Below are the code and all the weights of a small trained network. Each question names an input and a class and asks about switching units off, where a switched-off unit gives its printed mean instead of its output.

import numpy as np


def w(rows, s, z=0):
    codes = np.array(rows[::2]) - 128.0
    scale = np.full(codes.shape[1], s)
    scale[-1] = z or s
    return codes * scale


def f(y):
    return y / 2 * (1 + np.tanh(0.7978845608 * (y + 0.044715 * y**3)))


def log_softmax(a):
    a = a - a.max(-1, keepdims=True)
    return a - np.log(np.exp(a).sum(-1, keepdims=True))


def net(x, mask):
    res = np.array(x, float).reshape(1, 4) / 4 @ E
    y = f(res @ A[0][:, :-1].T + A[0][:, -1])
    res = res + np.where(mask, y, B[0][:, -1]) @ B[0][:, :-1]
    return log_softmax(res[-1] @ U[:, :-1].T + U[:, -1])


A, B = {}, {}
E = w([
[132,95,123,195,22,59,102,55,149,107],'x0',
[62,137,213,94,106,2,134,173,93,97],'x1',
[190,95,162,114,124,141,59,133,35,129],'x2',
[186,182,219,142,148,90,170,57,126,178],'x3',
],0.0097)
A[0] = w([
[112,167,125,118,182,162,151,178,107,138,83],'n0',
[129,142,140,72,229,150,154,179,115,129,125],'n1',
[140,161,110,65,145,123,111,128,140,127,63],'n2',
[114,67,127,181,102,101,106,77,112,117,154],'n3',
[164,104,117,149,116,163,119,89,168,98,100],'n4',
[106,163,120,104,208,139,186,175,154,148,117],'n5',
[90,151,193,118,117,95,138,162,138,71,83],'n6',
[113,138,140,89,167,176,128,182,126,155,166],'n7',
[115,60,91,106,141,128,87,169,128,85,98],'n8',
[88,98,93,143,147,127,91,146,130,91,81],'n9',
[71,109,96,109,94,156,93,172,138,113,67],'n10',
[149,113,111,130,135,194,121,86,152,132,87],'n11',
[77,154,95,111,119,121,166,106,200,119,3],'n12',
[116,119,102,174,45,86,120,78,199,99,118],'n13',
[175,121,110,132,164,182,126,121,163,129,103],'n14',
[67,144,103,164,131,121,250,131,202,124,30],'n15',
[91,92,68,112,101,125,106,189,163,65,88],'n16',
[70,108,176,82,134,50,128,154,117,85,86],'n17',
[193,55,168,123,118,136,52,123,69,113,15],'n18',
[166,192,180,142,145,114,172,79,147,163,67],'n19',
[175,156,182,108,144,90,172,90,123,186,58],'n20',
[174,116,73,155,136,161,112,94,192,174,82],'n21',
[175,107,136,120,136,139,88,137,33,114,10],'n22',
],0.011,0.0029)
B[0] = w([
[151,165,134,97,47,92,163,155,176,139,206],'n0',
[152,158,108,76,23,100,112,145,120,143,253],'n1',
[125,142,144,103,109,122,119,157,122,124,142],'n2',
[154,196,127,30,36,115,134,169,145,157,209],'n3',
[134,86,79,126,103,63,165,189,117,110,181],'n4',
[158,147,126,60,61,87,92,119,155,178,235],'n5',
[90,73,61,166,154,111,175,188,58,72,213],'n6',
[161,146,151,81,57,72,107,150,131,134,219],'n7',
[171,192,194,175,174,174,133,83,165,81,207],'n8',
[173,160,167,180,136,149,144,94,168,99,180],'n9',
[151,189,137,145,132,221,147,45,134,78,202],'n10',
[86,77,89,139,159,122,190,204,61,81,197],'n11',
[66,90,132,97,204,87,28,64,144,166,195],'n12',
[179,189,134,26,12,78,96,190,174,188,255],'n13',
[96,75,50,174,121,81,191,184,108,106,199],'n14',
[49,86,134,115,254,152,25,95,153,212,243],'n15',
[193,188,170,189,153,220,126,66,121,97,235],'n16',
[84,36,72,173,129,112,213,191,14,77,250],'n17',
[78,119,126,66,214,91,72,117,154,184,217],'n18',
[208,174,157,208,141,215,128,59,117,52,231],'n19',
[182,149,165,155,166,206,135,74,142,63,225],'n20',
[106,76,66,163,143,117,177,168,53,84,223],'n21',
[72,82,143,75,225,128,47,113,176,218,197],'n22',
],0.0075,0.0096)
U = w([
[169,155,131,98,2,103,119,162,146,172,97],'0',
[94,50,77,183,130,129,212,188,78,83,115],'1',
[196,169,173,197,144,215,137,73,141,75,38],'2',
[73,93,136,119,211,128,49,117,154,222,249],'3',
],0.012,0.0013)

Each question gives the input, the list of numbers given to net, and the class t.
The units are the neurons (one row each of A and B). Each row of codes is followed by its name. A weight is (code - 128) times the scale printed after its matrix; where a second scale follows, it is the last column's (A, B and U).
mask holds one flag per neuron, in row order. A switched-off neuron (its flag False) gives its mean, the last column of its row in B, instead of its output. The means were averaged over made-up inputs and are rounded, as every weight is.
A unit's drop is (log p(t) with every unit on - log p(t) with that unit switched off) / (log p(t) with every unit on - log p(t) with every unit switched off).
The circuit of an input: a set's keep is (log p(t) with only the set's units on - log p(t) with every unit switched off) / (log p(t) with every unit on - log p(t) with every unit switched off). Starting from the 12 units with the biggest drops (on a tie, the unit counted first), units are removed one at a time, each time the one whose removal leaves the highest keep (on an exact tie, the one counted first), for as long as the keep stays at least 0.8.
units of the circuit, in order: the units of the circuit, biggest drop first
unit that matters most: the unit with the biggest drop
k most important neurons: the k neurons with the biggest drops, biggest first
drop when u is switched off: that unit's drop, to one decimal
input [-8,-6,-6,-1], class 0: unit that matters most : n5
input [-7,3,0,-7], class 0: 2 most important neurons : [n1; n7]
input [2,6,6,-4], class 1: 4 most important neurons : [n17; n15; n6; n12]
input [-7,-3,7,4], class 0: 2 most important neurons : [n1; n15]
input [-8,3,-4,-7], class 0: 2 most important neurons : [n1; n5]
input [-1,5,-4,5], class 1: 3 most important neurons : [n17; n6; n16]
input [4,6,-7,-8], class 2: 2 most important neurons : [n16; n10]
input [7,-6,2,6], class 0: 3 most important neurons : [n13; n3; n17]
input [1,-7,8,7], class 3: 3 most important neurons : [n18; n22; n17]
input [1,-3,3,0], class 1: 4 most important neurons : [n15; n12; n13; n5]
input [1,5,5,-4], class 1: 3 most important neurons : [n17; n15; n12]
input [6,-3,2,-8], class 2: 2 most important neurons : [n16; n8]
input [-1,6,-8,-3], class 3: drop when n15 is switched off : 1.9
input [-7,-8,5,-5], class 1: units of the circuit, in order : [n14]
input [-4,-2,-4,-5], class 2: drop when n13 is switched off : 0.9
input [-2,-5,-7,-5], class 3: drop when n15 is switched off : 2.0
